Below is a small trained network, with its code and all its weights. Each question gives an input and a class and asks what happens when units are switched off, that is, made to give their printed mean instead of their output.

import numpy as np


def w(rows, s, z=0):
    codes = np.array(rows[::2]) - 128.0
    scale = np.full(codes.shape[1], s)
    scale[-1] = z or s
    return codes * scale


def norm(h):
    return h / np.sqrt((h * h).mean(-1, keepdims=True) + 1e-5)


def f(y):
    return np.maximum(y, 0)


def log_softmax(a):
    a = a - a.max(-1, keepdims=True)
    return a - np.log(np.exp(a).sum(-1, keepdims=True))


def net(x, mask):
    res = np.array(x, float).reshape(1, 5) / 4 @ E
    u = 0
    for l in range(2):
        y = f(norm(res) @ A[l][:, :-1].T + A[l][:, -1])
        res = res + np.where(mask[u : u + 5], y, B[l][:, -1]) @ B[l][:, :-1]
        u += 5
    return log_softmax(norm(res)[-1] @ U[:, :-1].T + U[:, -1])


A, B = {}, {}
E = w([
[141,172,169,86,66,135,121,181,71,179,64,189],'x0',
[205,98,177,248,59,193,69,185,126,96,117,68],'x1',
[84,89,136,108,75,127,226,136,125,68,142,129],'x2',
[190,81,154,71,143,137,191,116,86,156,161,58],'x3',
[165,86,164,84,90,187,33,1,119,97,195,215],'x4',
],0.0073)
A[0] = w([
[142,116,192,209,63,184,124,86,160,124,100,55,1],'0.n0',
[146,58,56,170,181,133,124,129,170,123,162,99,29],'0.n1',
[161,42,191,31,163,160,104,145,115,191,143,2,6],'0.n2',
[212,162,38,156,222,113,41,86,61,222,115,105,88],'0.n3',
[155,194,136,114,67,167,144,190,66,171,134,184,51],'0.n4',
],0.0063,0.0051)
B[0] = w([
[88,215,72,55,176,192,163,75,164,164,102,140,186],'0.n0',
[104,81,90,178,103,66,111,136,106,155,92,119,176],'0.n1',
[209,124,153,176,190,124,189,84,148,2,119,211,200],'0.n2',
[125,175,83,106,81,178,116,189,135,129,181,132,255],'0.n3',
[196,17,128,157,80,71,141,102,73,119,139,133,194],'0.n4',
],0.012,0.0049)
A[1] = w([
[48,77,142,60,18,187,208,155,142,9,138,96,4],'1.n0',
[95,97,240,103,137,203,38,49,89,112,204,139,3],'1.n1',
[199,89,198,191,78,246,100,105,211,158,2,26,85],'1.n2',
[64,152,97,174,94,115,27,162,163,36,64,176,40],'1.n3',
[70,74,40,222,140,164,131,81,161,72,186,70,157],'1.n4',
],0.0075,0.0033)
B[1] = w([
[177,238,121,140,112,187,20,167,155,100,154,108,195],'1.n0',
[54,167,192,215,234,8,146,216,135,130,89,9,200],'1.n1',
[34,172,122,12,134,49,173,67,155,218,159,173,211],'1.n2',
[237,63,147,134,158,139,250,82,165,2,83,112,206],'1.n3',
[124,84,128,112,91,138,88,154,60,193,131,162,254],'1.n4',
],0.0097,0.007)
U = w([
[45,230,98,21,161,159,178,53,197,190,128,177,67],'0',
[202,129,124,164,205,198,220,86,149,27,95,174,39],'1',
[78,197,169,202,173,94,142,221,124,162,92,82,97],'2',
[177,232,91,134,68,244,15,217,159,101,199,148,10],'3',
[124,60,117,140,76,117,70,116,63,194,113,168,253],'4',
],0.011,0.0022)

Each question gives the input, the list of numbers given to net, and the class t.
The units are the neurons (one row each of A and B). Each row of codes is followed by its name. A weight is (code - 128) times the scale printed after its matrix; where a second scale follows, it is the last column's (A, B and U).
mask holds one flag per neuron, layer by layer. A switched-off neuron (its flag False) gives its mean, the last column of its row in B, instead of its output. The means were averaged over made-up inputs and are rounded, as every weight is.
A unit's drop is (log p(t) with every unit on - log p(t) with that unit switched off) / (log p(t) with every unit on - log p(t) with every unit switched off).
The circuit of an input: a set's keep is (log p(t) with only the set's units on - log p(t) with every unit switched off) / (log p(t) with every unit on - log p(t) with every unit switched off). Starting from all 10 units, units are removed one at a time, each time the one whose removal leaves the highest keep (on an exact tie, the one counted first), for as long as the keep stays at least 0.8.
units of the circuit, in order: the units of the circuit, biggest drop first
top k neurons: the k neurons with the biggest drops, biggest first
top k neurons in layer l: the k neurons of layer l with the biggest drops, biggest first
input [3,3,4,-6,1], class 1: top neuron : [1.n3]
input [-6,7,7,-4,7], class 0: top 3 neurons in layer 0 : [0.n0, 0.n3, 0.n4]
input [-7,6,8,3,-6], class 3: top 3 neurons in layer 1 : [1.n0, 1.n1, 1.n4]
input [-3,-2,2,4,-4], class 1: top 2 neurons in layer 0 : [0.n2, 0.n3]
input [6,-4,8,4,-6], class 3: top 2 neurons : [1.n0, 1.n1]
input [-3,0,4,-4,-4], class 1: top 4 neurons : [1.n3, 0.n3, 0.n4, 1.n1]
input [-7,-5,-8,8,7], class 1: top 3 neurons : [0.n2, 1.n2, 1.n0]
input [1,3,-8,-5,-5], class 3: top 3 neurons : [0.n3, 0.n2, 1.n1]
input [6,5,-4,-5,0], class 4: top 3 neurons : [0.n4, 0.n2, 1.n2]
input [-1,-2,7,6,8], class 2: top 2 neurons : [1.n1, 0.n3]
input [-6,-2,5,-1,-1], class 4: top 2 neurons : [1.n4, 0.n1]
input [6,0,-8,2,-7], class 3: top 2 neurons : [0.n3, 1.n1]
input [-6,1,-6,5,-2], class 3: top 3 neurons in layer 0 : [0.n3, 0.n4, 0.n2]
input [-8,-4,-4,7,-5], class 4: top 3 neurons in layer 1 : [1.n4, 1.n3, 1.n1]
input [-1,-4,5,4,2], class 3: top neuron : [1.n0]
input [7,8,6,-7,2], class 0: top 3 neurons in layer 0 : [0.n0, 0.n3, 0.n2]
input [5,5,1,7,8], class 2: top 3 neurons in layer 1 : [1.n1, 1.n3, 1.n2]
input [-7,-2,-3,4,-3], class 4: top 2 neurons : [1.n4, 0.n1]
input [8,-4,-7,-6,-1], class 4: top 4 neurons : [0.n4, 1.n0, 0.n2, 0.n0]
input [-6,-3,3,-5,3], class 4: top 2 neurons in layer 0 : [0.n2, 0.n3]
input [1,4,7,-1,2], class 3: units of the circuit, in order : [1.n0]
input [-2,-4,-8,2,-5], class 3: top 2 neurons in layer 1 : [1.n2, 1.n1]
input [-4,8,-8,4,-7], class 0: top 3 neurons : [1.n2, 0.n0, 1.n1]
input [7,-5,4,2,-3], class 4: top 3 neurons in layer 0 : [0.n4, 0.n3, 0.n0]
input [5,-3,1,2,-4], class 4: units of the circuit, in order : [0.n4, 1.n1]
